Below are the code and all the weights of a small trained network. Each question names an input and a class and asks about switching units off, where a switched-off unit gives its printed mean instead of its output.

import numpy as np


def w(rows, s, z=0):
    codes = np.array(rows[::2]) - 128.0
    scale = np.full(codes.shape[1], s)
    scale[-1] = z or s
    return codes * scale


def norm(h):
    return h / np.sqrt((h * h).mean(-1, keepdims=True) + 1e-5)


def f(y):
    return np.maximum(y, 0)


def log_softmax(a):
    a = a - a.max(-1, keepdims=True)
    return a - np.log(np.exp(a).sum(-1, keepdims=True))


def net(x, mask):
    res = np.array(x, float).reshape(1, 7) / 4 @ E
    u = 0
    for l in range(4):
        y = f(norm(res) @ A[l][:, :-1].T + A[l][:, -1])
        res = res + np.where(mask[u : u + 8], y, B[l][:, -1]) @ B[l][:, :-1]
        u += 8
    return log_softmax(norm(res)[-1] @ U[:, :-1].T + U[:, -1])


A, B = {}, {}
E = w([
[201,7,136,188,98,235,158],'x0',
[183,131,163,41,65,60,178],'x1',
[188,141,144,86,96,220,164],'x2',
[178,193,85,61,73,182,73],'x3',
[105,107,248,82,199,128,97],'x4',
[51,211,69,219,130,89,173],'x5',
[143,248,250,169,71,255,239],'x6',
],0.0046)
A[0] = w([
[12,96,163,190,149,36,215,48],'L0N0',
[48,117,115,214,130,234,75,19],'L0N1',
[146,170,150,63,137,58,39,4],'L0N2',
[151,129,187,98,137,139,149,111],'L0N3',
[44,121,142,197,138,183,148,21],'L0N4',
[87,126,141,210,175,53,180,67],'L0N5',
[158,175,113,167,113,158,120,102],'L0N6',
[119,82,1,170,140,86,108,25],'L0N7',
],0.0059,0.0045)
B[0] = w([
[111,117,110,129,195,46,219,255],'L0N0',
[86,166,105,160,194,254,88,205],'L0N1',
[144,170,101,48,181,123,98,182],'L0N2',
[143,83,82,157,98,127,98,190],'L0N3',
[130,154,97,104,166,147,108,183],'L0N4',
[71,97,147,107,221,97,163,227],'L0N5',
[153,168,114,98,196,127,148,188],'L0N6',
[158,150,151,249,64,116,67,222],'L0N7',
],0.0072,0.0029)
A[1] = w([
[113,133,106,175,165,57,185,87],'L1N0',
[50,185,114,77,12,194,134,58],'L1N1',
[178,225,132,137,113,109,184,3],'L1N2',
[90,77,19,197,32,106,70,66],'L1N3',
[88,130,120,110,151,175,107,93],'L1N4',
[216,95,137,118,182,113,169,135],'L1N5',
[182,241,124,121,101,95,233,31],'L1N6',
[101,86,2,178,128,72,63,49],'L1N7',
],0.0067,0.0048)
B[1] = w([
[149,95,106,179,127,97,166,253],'L1N0',
[76,146,160,189,171,47,251,193],'L1N1',
[84,187,159,55,73,127,222,172],'L1N2',
[191,109,196,222,3,111,32,221],'L1N3',
[85,134,132,86,107,220,114,162],'L1N4',
[174,90,172,205,103,155,91,222],'L1N5',
[149,224,163,111,84,86,147,219],'L1N6',
[166,138,137,185,75,37,13,253],'L1N7',
],0.0055,0.0031)
A[2] = w([
[140,192,88,103,159,156,244,104],'L2N0',
[168,147,126,143,123,104,118,179],'L2N1',
[159,2,215,94,88,203,154,4],'L2N2',
[116,193,112,119,66,114,203,51],'L2N3',
[110,156,132,75,179,99,100,120],'L2N4',
[55,89,148,145,114,110,150,68],'L2N5',
[137,139,164,59,177,102,47,57],'L2N6',
[94,90,144,190,106,181,167,127],'L2N7',
],0.0083,0.0037)
B[2] = w([
[87,140,191,106,92,106,63,255],'L2N0',
[101,110,181,109,134,191,71,206],'L2N1',
[191,1,233,80,163,145,163,234],'L2N2',
[75,167,192,112,64,101,204,211],'L2N3',
[145,83,16,77,85,146,176,187],'L2N4',
[131,103,81,134,89,114,181,158],'L2N5',
[189,182,70,89,119,128,181,190],'L2N6',
[80,127,61,48,107,136,87,216],'L2N7',
],0.0081,0.0044)
A[3] = w([
[138,146,96,77,141,50,117,79],'L3N0',
[181,145,96,158,30,170,164,148],'L3N1',
[95,107,75,69,149,79,141,130],'L3N2',
[121,90,116,51,121,131,130,63],'L3N3',
[138,81,69,227,106,61,88,69],'L3N4',
[57,98,82,184,204,39,232,1],'L3N5',
[101,173,133,132,255,235,133,175],'L3N6',
[143,94,119,78,108,30,137,108],'L3N7',
],0.0079,0.0032)
B[3] = w([
[155,127,81,130,148,158,120,193],'L3N0',
[61,150,164,108,171,77,95,204],'L3N1',
[151,167,87,147,147,145,195,204],'L3N2',
[164,118,123,85,121,99,116,176],'L3N3',
[170,147,159,174,98,56,77,250],'L3N4',
[111,57,148,185,254,93,251,255],'L3N5',
[92,92,83,176,105,165,114,233],'L3N6',
[123,167,106,162,134,176,127,228],'L3N7',
],0.009,0.0044)
U = w([
[33,144,92,178,143,250,78,38],'0',
[196,131,127,213,80,56,3,252],'1',
[220,12,242,55,128,173,132,59],'2',
[65,240,239,76,59,106,180,113],'3',
[212,187,22,28,150,117,130,100],'4',
[102,102,118,208,236,46,227,142],'5',
],0.012,0.0019)

Each question gives the input, the list of numbers given to net, and the class t.
The units are the neurons (one row each of A and B). Each row of codes is followed by its name. A weight is (code - 128) times the scale printed after its matrix; where a second scale follows, it is the last column's (A, B and U).
mask holds one flag per neuron, layer by layer. A switched-off neuron (its flag False) gives its mean, the last column of its row in B, instead of its output. The means were averaged over made-up inputs and are rounded, as every weight is.
A unit's drop is (log p(t) with every unit on - log p(t) with that unit switched off) / (log p(t) with every unit on - log p(t) with every unit switched off).
The circuit of an input: a set's keep is (log p(t) with only the set's units on - log p(t) with every unit switched off) / (log p(t) with every unit on - log p(t) with every unit switched off). Starting from the 12 units with the biggest drops (on a tie, the unit counted first), units are removed one at a time, each time the one whose removal leaves the highest keep (on an exact tie, the one counted first), for as long as the keep stays at least 0.8.
units of the circuit, in order: the units of the circuit, biggest drop first
unit that matters most: the unit with the biggest drop
top k neurons: the k neurons with the biggest drops, biggest first
top k neurons in layer l: the k neurons of layer l with the biggest drops, biggest first
drop when u is switched off: that unit's drop, to one decimal
input [3,-8,-5,1,5,-7,5], class 0: units of the circuit, in order	[L0N1, L3N6]
input [7,-4,-1,-4,0,7,5], class 0: units of the circuit, in order	[L0N1, L2N7]
input [-2,-8,3,6,5,-2,-7], class 4: top 2 neurons	[L2N6, L0N2]
input [8,-8,7,-6,-5,-6,-7], class 1: units of the circuit, in order	[L1N7, L3N4]
input [1,-7,2,-6,1,0,-5], class 1: top 2 neurons	[L0N7, L1N7]
input [-4,2,2,-6,3,-4,7], class 2: units of the circuit, in order	[L0N3, L2N2, L1N1]
input [-2,0,-1,-5,-1,-8,-5], class 1: top 2 neurons	[L1N7, L0N5]
input [5,-6,-3,-3,-3,-6,-1], class 1: units of the circuit, in order	[L3N5]
input [-7,-7,2,-1,-2,-3,5], class 0: top 3 neurons	[L0N1, L3N6, L0N0]
input [-2,4,7,-3,2,5,-1], class 3: top 2 neurons in layer 2	[L2N0, L2N3]
input [-6,-2,3,3,-2,8,0], class 3: top 2 neurons in layer 2	[L2N0, L2N3]
input [-4,7,2,-3,-3,2,-1], class 3: top 3 neurons	[L1N6, L2N3, L2N0]
input [7,0,0,-2,7,6,5], class 0: top 2 neurons	[L3N6, L0N1]
input [0,-6,-4,7,5,-5,6], class 0: unit that matters most	L3N6
input [2,1,7,-4,-8,-7,-6], class 1: top 2 neurons in layer 1	[L1N7, L1N3]
input [-3,0,6,-2,-8,-5,-1], class 3: drop when L0N3 is switched off	0.2
input [6,-2,4,1,6,5,-4], class 0: drop when L0N1 is switched off	0.8
input [-6,-4,-7,0,-1,-2,-4], class 1: drop when L0N7 is switched off	1.1
